[[151 153 152 152 152 121 152 152 153 152 151 153 153 154]
 [146 148 147 149 146 119 147 148 147 146 148 148 147 148]
 [142 131 138 135 138 100 137 133 138 137 128 132 133 130]]
->
[[153 154 151 153 152 152 152 121 152 152 153 152 151 153]
 [147 148 146 148 147 149 146 119 147 148 147 146 148 148]
 [133 130 142 131 138 135 138 100 137 133 138 137 128 132]]

[[126 132 127 122 134 136 129 130 127 119 130 135 139]
 [145 106 145 144 148 147 104 105 145 101 105 107 148]
 [118 125 118 119 116 116 126 126 118 130 126 124 115]
 [118 127 118 119 116 115 128 127 118 132 127 126 114]
 [111 157 111 109 113 114 156 156 110 154 156 157 114]]
->
[[135 139 126 132 127 122 134 136 129 130 127 119 130]
 [107 148 145 106 145 144 148 147 104 105 145 101 105]
 [124 115 118 125 118 119 116 116 126 126 118 130 126]
 [126 114 118 127 118 119 116 115 128 127 118 132 127]
 [157 114 111 157 111 109 113 114 156 156 110 154 156]]

[[131 136 150 112 148 121 108 128 132 132 113 122 145 128]
 [132 135 126 150 128 124 141 141 132 120 147 108 129 150]
 [138 125 130  99 118 133 138 122 128 150 123 127 129 106]]
->
[[145 128 131 136 150 112 148 121 108 128 132 132 113 122]
 [129 150 132 135 126 150 128 124 141 141 132 120 147 108]
 [129 106 138 125 130  99 118 133 138 122 128 150 123 127]]

[[118 119 138 124 120 115 143 124 147 122 134 143 132 135 146 121]
 [142 143 133 108 143 133 134 115 134 105 134 134 141 142 134 110]
 [118 119 134 126 119 127 135 129 136 125 128 135 126 128 136 128]
 [140 140 126 122 139 138 125 118 123 122 123 125 128 128 124 110]
 [126 125 122 139 127 109 124 133 126 140 137 125 136 133 124 137]
 [113 112 137 134 113 120 140 128 143 134 123 140 118 122 142 123]]
->
[[146 121 118 119 138 124 120 115 143 124 147 122 134 143 132 135]
 [134 110 142 143 133 108 143 133 134 115 134 105 134 134 141 142]
 [136 128 118 119 134 126 119 127 135 129 136 125 128 135 126 128]
 [124 110 140 140 126 122 139 138 125 118 123 122 123 125 128 128]
 [124 137 126 125 122 139 127 109 124 133 126 140 137 125 136 133]
 [142 123 113 112 137 134 113 120 140 128 143 134 123 140 118 122]]

[[125 123  99 128 131 118 146 136 132 135 135 128 136 130 143]
 [116 132 112 141 136 104 150 134 128 142 142 127 136 132 122]]
->
[[130 143 125 123  99 128 131 118 146 136 132 135 135 128 136]
 [132 122 116 132 112 141 136 104 150 134 128 142 142 127 136]]

[[135 116 140 137 112]
 [122 126 150 135 142]
 [134 124 135 145 129]
 [140 120 121 140 129]
 [143 112 112 124 100]
 [129 138 132 129 122]
 [122 138 126 114 118]
 [118 139 145 123 111]]
->
[[137 112 135 116 140]
 [135 142 122 126 150]
 [145 129 134 124 135]
 [140 129 140 120 121]
 [124 100 143 112 112]
 [129 122 129 138 132]
 [114 118 122 138 126]
 [123 111 118 139 145]]

[[128 131 130 143 147 128 126 106]
 [138 127 110 109 128 140 139 145]
 [132 126 117 140 111 120 117 138]
 [134 130 139 147 137 136 137 139]
 [128 127 124 128 129 136 127 127]
 [120 138 104 113 114 134 133 155]
 [128 127 125 128 129 135 128 127]
 [147 138 137 129 105 131 121 132]
 [139 128 137 134 135 122 127 117]
 [131 133 136 139 138 131 130 128]]
->
[[126 106 128 131 130 143 147 128]
 [139 145 138 127 110 109 128 140]
 [117 138 132 126 117 140 111 120]
 [137 139 134 130 139 147 137 136]
 [127 127 128 127 124 128 129 136]
 [133 155 120 138 104 113 114 134]
 [128 127 128 127 125 128 129 135]
 [121 132 147 138 137 129 105 131]
 [127 117 139 128 137 134 135 122]
 [130 128 131 133 136 139 138 131]]
---
[[121 139 124 123 127 112]
 [112 147 109 122 140 128]
 [118 137 130 120 122 112]
 [126 139 117 123 129 101]
 [121 140 119 122 129 102]
 [140 130 130 128 124 119]
 [142 134 124 127 123 113]
 [138 131 127 127 126 112]
 [128 137 121 123 126 104]]
->
[[112 127 123 124 139 121]
 [128 140 122 109 147 112]
 [112 122 120 130 137 118]
 [101 129 123 117 139 126]
 [102 129 122 119 140 121]
 [119 124 128 130 130 140]
 [113 123 127 124 134 142]
 [112 126 127 127 131 138]
 [104 126 123 121 137 128]]

[[118 105 112]
 [124 131 132]
 [112 124 123]
 [122 129 127]
 [145 119 114]
 [153 121 116]
 [130 156 148]
 [120 149 149]
 [117 127 134]
 [118 139 135]
 [115 115 117]
 [140 130 113]]
->
[[112 105 118]
 [132 131 124]
 [123 124 112]
 [127 129 122]
 [114 119 145]
 [116 121 153]
 [148 156 130]
 [149 149 120]
 [134 127 117]
 [135 139 118]
 [117 115 115]
 [113 130 140]]

[[118 130 125 118 135 126 111 115 113]
 [122 120 131 125 134 126 112 107 118]
 [146 128 138 115 112 119 131 123 130]
 [140 123 139 121 141 149 129 132 130]
 [109 131 115 145 136 128 128 136 128]
 [118 142 114 132 126 125 137 147 129]
 [126 147 121 110 123 126 129 140 119]
 [137 141 130 104 127 135 129 136 121]]
->
[[113 115 111 126 135 118 125 130 118]
 [118 107 112 126 134 125 131 120 122]
 [130 123 131 119 112 115 138 128 146]
 [130 132 129 149 141 121 139 123 140]
 [128 136 128 128 136 145 115 131 109]
 [129 147 137 125 126 132 114 142 118]
 [119 140 129 126 123 110 121 147 126]
 [121 136 129 135 127 104 130 141 137]]

[[138 152 140 109 131]
 [125 153 142 109 123]]
->
[[131 109 140 152 138]
 [123 109 142 153 125]]

[[115 116 127 115 127 113 131 100]
 [134 145 126 122 125 138 119 100]
 [122 142 123 139 128 119 122 100]
 [123 132 126 151 132 118 129 100]
 [125 108 131 140 133 121 139 100]
 [144 128 132 130 129 148 130 100]
 [115 139 122 129 126 111 121 100]
 [125 151 123 122 124 127 115 100]
 [113 126 124 127 127 109 127 100]
 [130 146 125 139 128 129 121 100]
 [121 120 128 147 132 115 134 100]
 [136 140 128 116 125 141 121 100]]
->
[[100 131 113 127 115 127 116 115]
 [100 119 138 125 122 126 145 134]
 [100 122 119 128 139 123 142 122]
 [100 129 118 132 151 126 132 123]
 [100 139 121 133 140 131 108 125]
 [100 130 148 129 130 132 128 144]
 [100 121 111 126 129 122 139 115]
 [100 115 127 124 122 123 151 125]
 [100 127 109 127 127 124 126 113]
 [100 121 129 128 139 125 146 130]
 [100 134 115 132 147 128 120 121]
 [100 121 141 125 116 128 140 136]]

[[128 120 117 117 117 141 126 118 110 149 124 154 125 135]
 [117 126 128 116 117 143 120 117 122 149 124 153 117 130]
 [104 144 153 113 116 128 119 116 139 127 133 125 117 138]
 [129 113 107 132 132 133 114 133 123 137 114 140 109 137]
 [127 122 119 142 145 122 116 144 139 119 121 115 115 135]]
->
[[135 125 154 124 149 110 118 126 141 117 117 117 120 128]
 [130 117 153 124 149 122 117 120 143 117 116 128 126 117]
 [138 117 125 133 127 139 116 119 128 116 113 153 144 104]
 [137 109 140 114 137 123 133 114 133 132 132 107 113 129]
 [135 115 115 121 119 139 144 116 122 145 142 119 122 127]]

[[117 108 149 123 128 131 121]
 [138 118 133 120 122 119 132]
 [119 118 127 146 116 111 109]
 [127 147 118 145 130 123 109]
 [109 150 115 132 138 138 131]
 [119 143 109 110 126 123 139]
 [140 123 108 134 121 118 138]
 [140 120 118 132 126 126 123]
 [124 128 135 138 140 146 110]
 [130 114 121 141 117 112 127]
 [118 112 141 137 123 123 121]]
->
[[121 131 128 123 149 108 117]
 [132 119 122 120 133 118 138]
 [109 111 116 146 127 118 119]
 [109 123 130 145 118 147 127]
 [131 138 138 132 115 150 109]
 [139 123 126 110 109 143 119]
 [138 118 121 134 108 123 140]
 [123 126 126 132 118 120 140]
 [110 146 140 138 135 128 124]
 [127 112 117 141 121 114 130]
 [121 123 123 137 141 112 118]]
